Below are the code and all the weights of a small trained network. Each question names an input and a class and asks about switching units off, where a switched-off unit gives its printed mean instead of its output.

import numpy as np


def w(rows, s, z=0):
    codes = np.array(rows[::2]) - 128.0
    scale = np.full(codes.shape[1], s)
    scale[-1] = z or s
    return codes * scale


def f(y):
    return np.maximum(y, 0)


def log_softmax(a):
    a = a - a.max(-1, keepdims=True)
    return a - np.log(np.exp(a).sum(-1, keepdims=True))


def net(x, mask):
    res = np.array(x, float).reshape(1, 4) / 4 @ E
    y = f(res @ A[0][:, :-1].T + A[0][:, -1])
    res = res + np.where(mask, y, B[0][:, -1]) @ B[0][:, :-1]
    return log_softmax(res[-1] @ U[:, :-1].T + U[:, -1])


A, B = {}, {}
E = w([
[92,187,148,169,98,45,200,112,214,63,126],'x0',
[138,90,63,111,191,93,7,193,126,90,16],'x1',
[171,124,92,89,123,93,106,62,178,180,62],'x2',
[200,39,238,207,96,135,90,131,96,76,130],'x3',
],0.013)
A[0] = w([
[67,124,119,141,43,14,202,123,218,90,131,146],'n1',
[182,113,101,2,124,112,135,39,193,239,73,124],'n2',
[114,113,131,172,162,164,114,184,47,115,150,252],'n3',
[85,138,79,119,161,187,84,116,98,167,99,174],'n4',
[128,84,238,172,77,216,137,118,41,122,149,188],'n5',
[127,152,72,90,155,158,159,133,142,167,100,105],'n6',
[127,65,135,160,131,199,53,174,114,61,100,60],'n7',
[80,114,178,90,165,194,219,145,95,163,150,26],'n8',
[106,97,165,77,104,209,121,137,79,222,134,181],'n9',
[95,175,36,44,162,117,129,126,82,166,140,105],'n10',
[185,80,153,133,116,197,157,162,42,87,189,149],'n11',
],0.0084,0.0033)
B[0] = w([
[117,141,140,153,181,209,106,109,142,23,126,222],'n1',
[186,181,6,83,96,119,128,82,146,128,63,248],'n2',
[106,104,72,113,129,136,153,182,6,204,110,205],'n3',
[116,173,147,94,134,85,159,73,145,82,155,196],'n4',
[227,84,137,190,82,231,157,207,134,113,136,244],'n5',
[126,176,133,91,114,120,70,121,137,67,152,185],'n6',
[151,92,110,60,111,103,124,104,101,165,94,208],'n7',
[120,81,144,139,159,144,141,187,83,129,97,178],'n8',
[136,82,165,74,148,154,176,97,175,90,167,212],'n9',
[119,193,119,114,100,159,33,118,166,75,196,217],'n10',
[159,58,106,144,84,137,169,150,93,162,135,219],'n11',
],0.011,0.017)
U = w([
[85,112,114,65,197,132,138,138,33,153,114,189],'0',
[119,163,178,129,107,84,122,107,127,132,146,52],'1',
[65,215,111,135,108,91,89,115,145,156,199,1],'2',
[137,91,103,142,134,38,96,82,178,111,20,182],'3',
[176,99,176,167,100,98,70,166,164,104,114,129],'4',
[79,127,175,204,174,167,122,143,182,51,172,126],'5',
[145,12,135,156,80,180,162,144,95,197,143,101],'6',
[122,206,90,78,114,171,125,61,158,120,158,178],'7',
],0.011,0.0045)

Each question gives the input, the list of numbers given to net, and the class t.
The units are the neurons (one row each of A and B). Each row of codes is followed by its name. A weight is (code - 128) times the scale printed after its matrix; where a second scale follows, it is the last column's (A, B and U).
mask holds one flag per neuron, in row order. A switched-off neuron (its flag False) gives its mean, the last column of its row in B, instead of its output. The means were averaged over made-up inputs and are rounded, as every weight is.
A unit's drop is (log p(t) with every unit on - log p(t) with that unit switched off) / (log p(t) with every unit on - log p(t) with every unit switched off).
The circuit of an input: a set's keep is (log p(t) with only the set's units on - log p(t) with every unit switched off) / (log p(t) with every unit on - log p(t) with every unit switched off). Starting from all 11 units, units are removed one at a time, each time the one whose removal leaves the highest keep (on an exact tie, the one counted first), for as long as the keep stays at least 0.8.
circuit, biggest first: the units of the circuit, biggest drop first
unit that matters most: the unit with the biggest drop
k most important neurons: the k neurons with the biggest drops, biggest first
drop of u: that unit's drop, to one decimal
input [-8,2,6,3], class 7: 4 most important neurons	n2, n4, n9, n8
input [4,4,2,-1], class 3: 2 most important neurons	n5, n10
input [-2,5,-8,-8], class 2: unit that matters most	n10
input [0,7,0,3], class 0: circuit, biggest first	n2, n5
input [6,-8,-6,4], class 6: 2 most important neurons	n5, n11
input [5,5,-6,-5], class 5: 3 most important neurons	n2, n1, n7
input [0,5,0,1], class 0: 2 most important neurons	n2, n5
input [-7,8,5,0], class 7: 2 most important neurons	n10, n4
input [-3,5,2,2], class 0: 3 most important neurons	n2, n5, n3
input [7,5,-2,0], class 5: 2 most important neurons	n2, n1
input [-6,7,-2,-4], class 7: 2 most important neurons	n10, n4
input [3,1,6,0], class 3: 2 most important neurons	n10, n9
input [6,-3,-2,8], class 6: 2 most important neurons	n5, n11
input [-5,6,-7,-8], class 7: circuit, biggest first	n10
input [4,4,-3,1], class 3: 4 most important neurons	n5, n10, n9, n8
input [4,-1,-3,-3], class 5: drop of n2	0.2
input [4,1,5,3], class 3: drop of n10	0.9
input [-3,8,7,-2], class 7: drop of n10	0.4
input [-6,3,8,1], class 7: drop of n11	0.0
input [2,-2,-7,-5], class 5: unit that matters most	n2
